Below are the code and all the weights of a small trained network. Each question names an input and a class and asks about switching units off, where a switched-off unit gives its printed mean instead of its output.

import numpy as np


def w(rows, s, z=0):
    codes = np.array(rows[::2]) - 128.0
    scale = np.full(codes.shape[1], s)
    scale[-1] = z or s
    return codes * scale


def f(y):
    return y / 2 * (1 + np.tanh(0.7978845608 * (y + 0.044715 * y**3)))


def log_softmax(a):
    a = a - a.max(-1, keepdims=True)
    return a - np.log(np.exp(a).sum(-1, keepdims=True))


def net(x, mask):
    res = np.array(x, float).reshape(1, 4) / 4 @ E
    y = f(res @ A[0][:, :-1].T + A[0][:, -1])
    res = res + np.where(mask, y, B[0][:, -1]) @ B[0][:, :-1]
    return log_softmax(res[-1] @ U[:, :-1].T + U[:, -1])


A, B = {}, {}
E = w([
[48,135,137,94,65,123,122,87,209,59],'x0',
[119,175,212,131,152,130,210,208,162,167],'x1',
[133,61,177,1,149,87,92,87,124,143],'x2',
[54,98,159,188,114,82,130,194,168,27],'x3',
],0.0096)
A[0] = w([
[55,47,51,166,146,72,122,91,164,79,178],'neuron 1',
[143,112,148,189,150,142,102,196,143,122,105],'neuron 2',
[85,113,183,98,184,5,184,200,198,70,184],'neuron 3',
[109,207,134,125,169,61,163,119,193,121,126],'neuron 4',
[143,70,88,92,111,158,66,51,115,41,226],'neuron 5',
[109,158,177,84,93,151,186,132,241,120,201],'neuron 6',
[67,201,235,196,94,150,205,143,215,142,140],'neuron 7',
[235,112,99,78,196,128,86,132,2,157,138],'neuron 8',
[120,229,86,168,44,185,152,149,60,161,251],'neuron 9',
[115,139,218,131,166,62,200,193,148,66,2],'neuron 10',
],0.0068,0.0033)
B[0] = w([
[118,188,137,90,41,120,43,143,180,49,215],'neuron 1',
[110,74,137,140,23,111,135,180,190,28,159],'neuron 2',
[124,167,246,58,85,165,78,218,186,142,254],'neuron 3',
[170,136,158,155,145,210,149,124,75,132,159],'neuron 4',
[119,187,124,42,79,65,103,47,220,95,247],'neuron 5',
[164,166,155,111,135,206,88,138,129,94,212],'neuron 6',
[180,77,137,196,184,203,132,186,100,120,234],'neuron 7',
[3,79,27,172,222,170,177,114,102,156,253],'neuron 8',
[180,166,43,237,211,180,145,146,95,143,219],'neuron 9',
[81,63,176,66,78,175,184,198,73,192,200],'neuron 10',
],0.0076,0.0083)
U = w([
[153,141,185,48,30,148,80,60,189,60,242],'0',
[147,156,221,108,102,168,169,168,113,174,12],'1',
[120,46,103,50,128,102,112,9,80,223,32],'2',
[125,180,67,216,212,254,208,99,53,191,253],'3',
[98,158,64,196,58,96,125,76,119,62,15],'4',
],0.0074,0.0043)

Each question gives the input, the list of numbers given to net, and the class t.
The units are the neurons (one row each of A and B). Each row of codes is followed by its name. A weight is (code - 128) times the scale printed after its matrix; where a second scale follows, it is the last column's (A, B and U).
mask holds one flag per neuron, in row order. A switched-off neuron (its flag False) gives its mean, the last column of its row in B, instead of its output. The means were averaged over made-up inputs and are rounded, as every weight is.
A unit's drop is (log p(t) with every unit on - log p(t) with that unit switched off) / (log p(t) with every unit on - log p(t) with every unit switched off).
The circuit of an input: a set's keep is (log p(t) with only the set's units on - log p(t) with every unit switched off) / (log p(t) with every unit on - log p(t) with every unit switched off). Starting from all 10 units, units are removed one at a time, each time the one whose removal leaves the highest keep (on an exact tie, the one counted first), for as long as the keep stays at least 0.8.
units of the circuit, in order: the units of the circuit, biggest drop first
top k neurons: the k neurons with the biggest drops, biggest first
drop when u is switched off: that unit's drop, to one decimal
input [4,8,3,-7], class 3: top 4 neurons	[neuron 5; neuron 3; neuron 1; neuron 7]
input [-3,-3,-5,4], class 4: top 3 neurons	[neuron 8; neuron 2; neuron 7]
input [-6,8,6,-2], class 3: top 2 neurons	[neuron 8; neuron 5]
input [-5,5,-1,3], class 1: units of the circuit, in order	[neuron 8]
input [-5,2,-6,8], class 1: top 2 neurons	[neuron 2; neuron 8]
input [-2,-8,-2,3], class 0: top 2 neurons	[neuron 5; neuron 1]
input [5,2,-1,-2], class 3: top 3 neurons	[neuron 5; neuron 1; neuron 3]
input [4,-4,-5,-3], class 4: top 3 neurons	[neuron 3; neuron 9; neuron 8]
input [0,-5,1,-4], class 2: top 2 neurons	[neuron 5; neuron 8]
input [7,7,6,5], class 1: drop when neuron 10 is switched off	0.1
input [0,-6,-4,-1], class 4: drop when neuron 5 is switched off	0.1
input [4,5,3,4], class 1: drop when neuron 10 is switched off	0.1
